Below is a small trained network, with its code and all its weights. Each question gives an input and a class and asks what happens when units are switched off, that is, made to give their printed mean instead of their output.

import numpy as np


def w(rows, s, z=0):
    codes = np.array(rows[::2]) - 128.0
    scale = np.full(codes.shape[1], s)
    scale[-1] = z or s
    return codes * scale


def norm(h):
    return h / np.sqrt((h * h).mean(-1, keepdims=True) + 1e-5)


def f(y):
    return y / 2 * (1 + np.tanh(0.7978845608 * (y + 0.044715 * y**3)))


def log_softmax(a):
    a = a - a.max(-1, keepdims=True)
    return a - np.log(np.exp(a).sum(-1, keepdims=True))


def net(x, mask):
    res = np.array(x, float).reshape(1, 4) / 4 @ E
    u = 0
    for l in range(2):
        y = f(norm(res) @ A[l][:, :-1].T + A[l][:, -1])
        res = res + np.where(mask[u : u + 3], y, B[l][:, -1]) @ B[l][:, :-1]
        u += 3
    return log_softmax(norm(res)[-1] @ U[:, :-1].T + U[:, -1])


A, B = {}, {}
E = w([
[149,95,204,151,231,29,186,154,212],'x0',
[189,86,69,114,60,17,147,165,46],'x1',
[37,161,196,95,92,213,219,177,83],'x2',
[1,57,166,153,169,151,106,195,49],'x3',
],0.0084)
A[0] = w([
[157,206,88,112,158,149,144,135,101,88],'0.n0',
[117,123,207,113,198,134,148,153,153,254],'0.n1',
[149,172,145,108,146,22,253,140,146,161],'0.n2',
],0.0083,0.0031)
B[0] = w([
[91,196,140,226,156,140,187,108,163,142],'0.n0',
[167,23,65,153,52,149,127,167,173,254],'0.n1',
[108,90,254,191,187,182,111,149,85,252],'0.n2',
],0.011,0.0057)
A[1] = w([
[29,95,71,145,138,141,80,165,54,254],'1.n0',
[110,100,99,116,113,65,161,254,44,235],'1.n1',
[209,128,77,149,143,64,63,78,138,106],'1.n2',
],0.0098,0.0034)
B[1] = w([
[145,124,174,176,181,88,193,159,69,254],'1.n0',
[119,76,208,162,134,129,155,243,155,230],'1.n1',
[123,107,103,98,123,216,135,121,249,198],'1.n2',
],0.013,0.0089)
U = w([
[130,93,60,104,76,179,154,125,201,129],'0',
[110,69,206,189,153,132,183,221,76,229],'1',
[87,160,114,58,145,50,101,125,56,2],'2',
[99,239,111,128,85,159,207,61,9,36],'3',
],0.012,0.0044)

Each question gives the input, the list of numbers given to net, and the class t.
The units are the neurons (one row each of A and B). Each row of codes is followed by its name. A weight is (code - 128) times the scale printed after its matrix; where a second scale follows, it is the last column's (A, B and U).
mask holds one flag per neuron, layer by layer. A switched-off neuron (its flag False) gives its mean, the last column of its row in B, instead of its output. The means were averaged over made-up inputs and are rounded, as every weight is.
A unit's drop is (log p(t) with every unit on - log p(t) with that unit switched off) / (log p(t) with every unit on - log p(t) with every unit switched off).
The circuit of an input: a set's keep is (log p(t) with only the set's units on - log p(t) with every unit switched off) / (log p(t) with every unit on - log p(t) with every unit switched off). Starting from all 6 units, units are removed one at a time, each time the one whose removal leaves the highest keep (on an exact tie, the one counted first), for as long as the keep stays at least 0.8.
units of the circuit, in order: the units of the circuit, biggest drop first
most important unit: the unit with the biggest drop
top k neurons: the k neurons with the biggest drops, biggest first
k most important neurons of layer l: the k neurons of layer l with the biggest drops, biggest first
drop of u: that unit's drop, to one decimal
input [-4,-7,6,-4], class 0: most important unit	1.n0
input [-4,-3,1,-6], class 3: units of the circuit, in order	[0.n1; 1.n1]
input [2,5,-2,-8], class 0: 2 most important neurons of layer 1	[1.n0; 1.n2]
input [-7,-8,0,-5], class 3: top 4 neurons	[0.n1; 1.n2; 1.n1; 0.n0]
input [0,-4,-4,2], class 0: top 2 neurons	[0.n2; 1.n1]
input [6,-3,-5,-5], class 0: top 2 neurons	[1.n0; 1.n1]
input [-4,2,1,-4], class 3: top 3 neurons	[0.n1; 0.n0; 1.n1]
input [-5,7,3,-7], class 3: units of the circuit, in order	[0.n1; 0.n0; 1.n0]
input [-4,-1,5,0], class 3: units of the circuit, in order	[0.n1; 1.n1; 0.n2]
input [-6,-8,-2,-2], class 3: top 3 neurons	[0.n1; 1.n2; 1.n1]
input [-2,-1,-8,3], class 0: top 2 neurons	[1.n2; 0.n2]
input [-2,-2,5,-3], class 3: top 3 neurons	[1.n1; 1.n2; 0.n1]
input [4,-6,-3,-7], class 0: top 2 neurons	[1.n0; 1.n1]
input [-3,5,-7,2], class 0: most important unit	1.n2
input [-8,-5,2,-6], class 3: 2 most important neurons of layer 1	[1.n2; 1.n1]
input [-1,-2,-2,0], class 0: drop of 0.n2	1.4
input [-4,-1,-6,-4], class 0: drop of 1.n1	0.0
input [-1,2,-2,-8], class 0: drop of 1.n2	0.1
